Below is a small trained network, with its code and all its weights. Each question gives an input and a class and asks what happens when units are switched off, that is, made to give their printed mean instead of their output.

import numpy as np


def w(rows, s, z=0):
    codes = np.array(rows[::2]) - 128.0
    scale = np.full(codes.shape[1], s)
    scale[-1] = z or s
    return codes * scale


def f(y):
    return np.maximum(y, 0)


def log_softmax(a):
    a = a - a.max(-1, keepdims=True)
    return a - np.log(np.exp(a).sum(-1, keepdims=True))


def net(x, mask):
    res = np.array(x, float).reshape(1, 7) / 4 @ E
    y = f(res @ A[0][:, :-1].T + A[0][:, -1])
    res = res + np.where(mask, y, B[0][:, -1]) @ B[0][:, :-1]
    return log_softmax(res[-1] @ U[:, :-1].T + U[:, -1])


A, B = {}, {}
E = w([
[92,195,66,157,129],'x0',
[94,70,171,188,215],'x1',
[124,78,137,67,141],'x2',
[170,149,83,73,82],'x3',
[202,3,97,160,134],'x4',
[121,132,181,144,1],'x5',
[228,73,99,48,123],'x6',
],0.0078)
A[0] = w([
[137,110,30,119,145,148],'n0',
[200,169,38,61,118,212],'n1',
[119,130,44,79,206,254],'n2',
[127,160,211,248,145,82],'n3',
[78,169,133,136,204,94],'n4',
[131,67,146,143,117,120],'n5',
[208,212,67,121,79,17],'n6',
[152,60,123,76,254,178],'n7',
[127,172,158,216,169,163],'n8',
[75,190,115,68,146,141],'n9',
[177,95,108,194,23,184],'n10',
],0.0092,0.0038)
B[0] = w([
[175,137,154,181,139,185],'n0',
[139,138,181,211,115,239],'n1',
[254,139,213,177,151,221],'n2',
[67,106,155,81,183,209],'n3',
[173,146,161,78,150,182],'n4',
[125,132,69,68,132,174],'n5',
[129,138,136,168,116,191],'n6',
[132,33,92,152,75,254],'n7',
[88,115,148,127,164,202],'n8',
[132,172,160,137,110,181],'n9',
[112,173,47,112,104,221],'n10',
],0.0089,0.0092)
U = w([
[16,182,106,121,78,224],'0',
[1,101,247,95,226,46],'1',
[131,83,198,131,168,135],'2',
[112,173,172,133,134,103],'3',
[166,29,38,129,233,111],'4',
[98,170,115,143,194,208],'5',
[148,106,90,225,185,121],'6',
[157,67,90,81,73,4],'7',
],0.008,0.0031)

Each question gives the input, the list of numbers given to net, and the class t.
The units are the neurons (one row each of A and B). Each row of codes is followed by its name. A weight is (code - 128) times the scale printed after its matrix; where a second scale follows, it is the last column's (A, B and U).
mask holds one flag per neuron, in row order. A switched-off neuron (its flag False) gives its mean, the last column of its row in B, instead of its output. The means were averaged over made-up inputs and are rounded, as every weight is.
A unit's drop is (log p(t) with every unit on - log p(t) with that unit switched off) / (log p(t) with every unit on - log p(t) with every unit switched off).
The circuit of an input: a set's keep is (log p(t) with only the set's units on - log p(t) with every unit switched off) / (log p(t) with every unit on - log p(t) with every unit switched off). Starting from all 11 units, units are removed one at a time, each time the one whose removal leaves the highest keep (on an exact tie, the one counted first), for as long as the keep stays at least 0.8.
units of the circuit, in order: the units of the circuit, biggest drop first
unit that matters most: the unit with the biggest drop
top k neurons: the k neurons with the biggest drops, biggest first
drop when u is switched off: that unit's drop, to one decimal
input [-5,-8,-8,7,0,7,4], class 0: unit that matters most -> n10
input [6,3,-8,6,1,8,6], class 0: top 3 neurons -> (n10, n2, n7)
input [-2,1,-8,3,0,2,-7], class 1: units of the circuit, in order -> (n3, n8)
input [3,-1,-3,-6,-2,4,-1], class 1: top 3 neurons -> (n3, n8, n7)
input [-2,3,5,1,7,4,-6], class 4: units of the circuit, in order -> (n1, n5)
input [7,-6,-1,6,-2,-6,-2], class 6: units of the circuit, in order -> (n1, n2)
input [-3,7,-4,5,7,3,-4], class 4: units of the circuit, in order -> (n1, n5, n9)
input [4,2,2,-6,6,4,-1], class 1: units of the circuit, in order -> (n3, n7)
input [1,-3,7,5,-3,-5,-2], class 2: units of the circuit, in order -> (n2, n10)
input [8,5,-6,-2,2,5,2], class 0: units of the circuit, in order -> (n2, n10)
input [3,-6,3,-2,6,-7,1], class 6: top 3 neurons -> (n1, n2, n0)
input [0,-2,-2,8,4,7,3], class 0: units of the circuit, in order -> (n10, n2, n7)
input [-7,3,-6,7,-4,8,5], class 0: top 3 neurons -> (n2, n10, n7)
input [-7,-2,-1,8,3,7,-3], class 0: units of the circuit, in order -> (n10, n2)
input [-4,-1,-1,-7,-4,3,2], class 1: top 2 neurons -> (n10, n7)
input [3,6,0,8,-8,-5,-7], class 1: top neuron -> (n8)
input [3,4,-5,-8,-1,-3,-6], class 1: drop when n7 is switched off -> 0.0
input [5,-4,0,6,-4,-4,7], class 6: drop when n1 is switched off -> 0.2
input [6,-3,8,3,3,4,8], class 6: drop when n1 is switched off -> 0.5
